Below are the code and all the weights of a small trained network. Each question names an input and a class and asks about switching units off, where a switched-off unit gives its printed mean instead of its output.

import numpy as np


def w(rows, s, z=0):
    codes = np.array(rows[::2]) - 128.0
    scale = np.full(codes.shape[1], s)
    scale[-1] = z or s
    return codes * scale


def f(y):
    return np.maximum(y, 0)


def log_softmax(a):
    a = a - a.max(-1, keepdims=True)
    return a - np.log(np.exp(a).sum(-1, keepdims=True))


def net(x, mask):
    res = np.array(x, float).reshape(1, 6) / 4 @ E
    y = f(res @ A[0][:, :-1].T + A[0][:, -1])
    res = res + np.where(mask, y, B[0][:, -1]) @ B[0][:, :-1]
    return log_softmax(res[-1] @ U[:, :-1].T + U[:, -1])


A, B = {}, {}
E = w([
[128,128,128,123,139,123,121,127],'x0',
[133,129,140,121,141,118,126,125],'x1',
[117,163,110,231,97,1,110,50],'x2',
[122,131,109,133,119,138,122,128],'x3',
[123,35,155,137,60,47,36,253],'x4',
[247,152,49,183,213,100,170,223],'x5',
],0.01)
A[0] = w([
[135,106,111,25,163,181,184,191,45],'n0',
[148,200,92,114,197,193,207,68,141],'n1',
[218,133,51,155,197,105,196,191,60],'n2',
[225,156,97,176,165,137,147,172,50],'n3',
[120,121,110,41,169,174,167,198,48],'n4',
[198,134,85,191,205,143,128,225,112],'n5',
[176,159,90,212,129,29,134,73,3],'n6',
[136,173,114,205,110,66,105,77,45],'n7',
[104,77,167,99,91,164,135,64,46],'n8',
[93,164,110,209,133,27,142,56,16],'n9',
[156,196,89,141,204,175,184,71,131],'n10',
[205,183,58,195,208,120,178,214,94],'n11',
[146,113,148,89,129,206,138,168,46],'n12',
[41,111,184,67,85,154,93,58,76],'n13',
[153,99,121,130,103,89,91,240,157],'n14',
[35,146,210,81,51,158,86,58,63],'n15',
[146,47,122,132,104,69,61,246,150],'n16',
[120,168,99,132,169,172,145,74,65],'n17',
[174,197,100,140,159,160,189,65,115],'n18',
[119,74,139,117,170,232,123,181,28],'n19',
[108,193,103,125,187,174,193,79,150],'n20',
[129,84,151,137,108,117,68,193,125],'n21',
[154,104,133,45,145,226,145,183,74],'n22',
],0.012,0.0042)
B[0] = w([
[78,209,75,210,180,111,61,205,201],'n0',
[84,123,231,48,49,68,106,59,243],'n1',
[185,52,58,131,177,226,179,100,234],'n2',
[178,69,58,107,202,191,175,119,204],'n3',
[56,195,52,207,184,104,88,205,192],'n4',
[208,31,107,118,135,215,140,88,228],'n5',
[62,198,66,254,191,101,49,219,211],'n6',
[35,217,65,199,167,96,98,172,196],'n7',
[184,98,104,112,142,200,164,82,182],'n8',
[68,233,62,220,182,136,30,217,213],'n9',
[65,130,195,63,53,34,156,85,228],'n10',
[241,19,81,115,175,220,140,93,249],'n11',
[78,197,73,205,155,109,98,177,178],'n12',
[219,52,75,97,201,209,171,97,223],'n13',
[90,155,217,44,48,79,122,27,207],'n14',
[215,37,82,103,224,224,189,96,236],'n15',
[38,155,229,53,26,11,191,16,231],'n16',
[142,147,187,96,65,97,168,66,186],'n17',
[61,146,197,53,94,60,152,79,215],'n18',
[78,153,114,208,205,63,75,174,186],'n19',
[84,122,193,51,44,99,120,94,221],'n20',
[98,130,209,73,79,55,163,65,185],'n21',
[56,233,85,228,172,101,55,187,210],'n22',
],0.0097,0.02)
U = w([
[57,142,238,6,26,37,128,61,191],'0',
[208,21,78,82,191,236,149,115,150],'1',
[46,231,84,226,170,76,23,230,2],'2',
],0.011,0.0059)

Each question gives the input, the list of numbers given to net, and the class t.
The units are the neurons (one row each of A and B). Each row of codes is followed by its name. A weight is (code - 128) times the scale printed after its matrix; where a second scale follows, it is the last column's (A, B and U).
mask holds one flag per neuron, in row order. A switched-off neuron (its flag False) gives its mean, the last column of its row in B, instead of its output. The means were averaged over made-up inputs and are rounded, as every weight is.
A unit's drop is (log p(t) with every unit on - log p(t) with that unit switched off) / (log p(t) with every unit on - log p(t) with every unit switched off).
unit that matters most: the unit with the biggest drop
top k neurons: the k neurons with the biggest drops, biggest first
drop of u: that unit's drop, to one decimal
input [3,6,-5,-8,-7,-8], class 1: unit that matters most -> n15
input [-6,-2,-5,1,6,6], class 0: top 3 neurons -> [n16; n14; n21]
input [-6,0,6,-4,-6,6], class 0: top 2 neurons -> [n10; n18]
input [4,-6,6,-2,-5,-1], class 2: top 2 neurons -> [n9; n6]
input [8,2,-8,6,-8,4], class 0: top 4 neurons -> [n1; n10; n20; n18]
input [-7,2,5,-1,4,0], class 2: top 3 neurons -> [n1; n6; n9]
input [6,-5,-4,-3,-6,5], class 0: top 2 neurons -> [n1; n10]
input [4,7,5,6,5,-6], class 1: top 4 neurons -> [n15; n13; n1; n10]
input [6,4,-8,1,-6,-3], class 2: top 2 neurons -> [n22; n0]
input [-5,8,6,-3,-7,-8], class 1: top 2 neurons -> [n15; n13]
input [7,4,-3,-4,5,4], class 0: top 2 neurons -> [n16; n14]
input [-3,6,-3,-8,-5,-8], class 1: drop of n5 -> 0.0
input [-5,-8,-5,-8,-6,-8], class 1: drop of n15 -> 1.4
input [4,-5,-3,1,2,-3], class 1: drop of n13 -> 0.2
input [1,4,-3,6,8,7], class 0: unit that matters most -> n16
